Each row has a name. After each piece below comes the name of the row it's from, unless a question asks for something else. Each question is about the rows just above it.

(50): [ 11.7  13.6  11.9  21.9  10.0 -12.0  81.6  -5.2  12.4   7.6  -6.3  17.0
  14.7  10.2  -1.5]
(18): [  6.6   6.6  11.9  10.6   4.7 -31.2  -1.8  -9.4  17.6   5.1  -9.3   3.1
  18.9  16.4   3.8]
(77): [ -8.3   6.5  20.7 -15.1  14.7   7.5   0.7  10.6   1.1  -4.9 -25.4 -20.0
  17.5  21.7   2.5]
(117): [ 16.4  19.0  -9.3  10.6 -31.2   3.8  11.9  -9.4   6.6   5.1   3.1  17.6
   6.6  -1.8   4.7]
(121): [  6.6   6.6  11.9  10.6   6.8 -31.2  -1.8  -8.5  31.2   3.1   6.6   6.8
 -19.4 -19.2   6.8]
Count of [6.5] in (121): => 0
which: [ 3.8 11.9 -9.4  6.6  5.1  3.1] => (117)
Shift each entry of [6.8] by +1 times 0.1: => [6.9]
How many times does (117) hold [4.7]? => 1
Put [  5.1  10.6   6.6   6.6 -31.2  17.6  -9.4   3.8  11.9   4.7   3.1  18.9
  -9.3  16.4  -1.8] back in order: which row is it? => (18)
Shift each entry of [21.9] by +1 times 0.1: => [22.0]

(200): [16.3 -4.0 16.7 24.3  6.6]
(103): [-27.7  66.0   1.6  -8.8   4.7]
(137): [ 15.3 -54.7  21.8   8.1  60.5]
(167): [-20.2 -15.7  10.5  11.4  30.9]
(101): [  5.3 -57.6  22.0  18.3  24.9]
(90): [-0.5 -0.6 -2.0  5.7  7.1]
(191): [-22.5  -0.4 -21.7   5.9  13.8]
(52): [-21.7  -0.4  13.9 -22.5 -31.5]
(99): [-22.5  -0.4 -21.7 -31.5  13.8]
(54): [18.6 34.2 -7.4  6.2 -4.5]
(47): [-7.7 36.4  4.0 16.4  3.8]
(187): [-6.1 38.1  7.2 -1.8 38.1]
Times [7.2] occurs in (187): => 1
[-31.5 -22.5 -21.7  -0.4  13.8] is which row reordered? => (99)

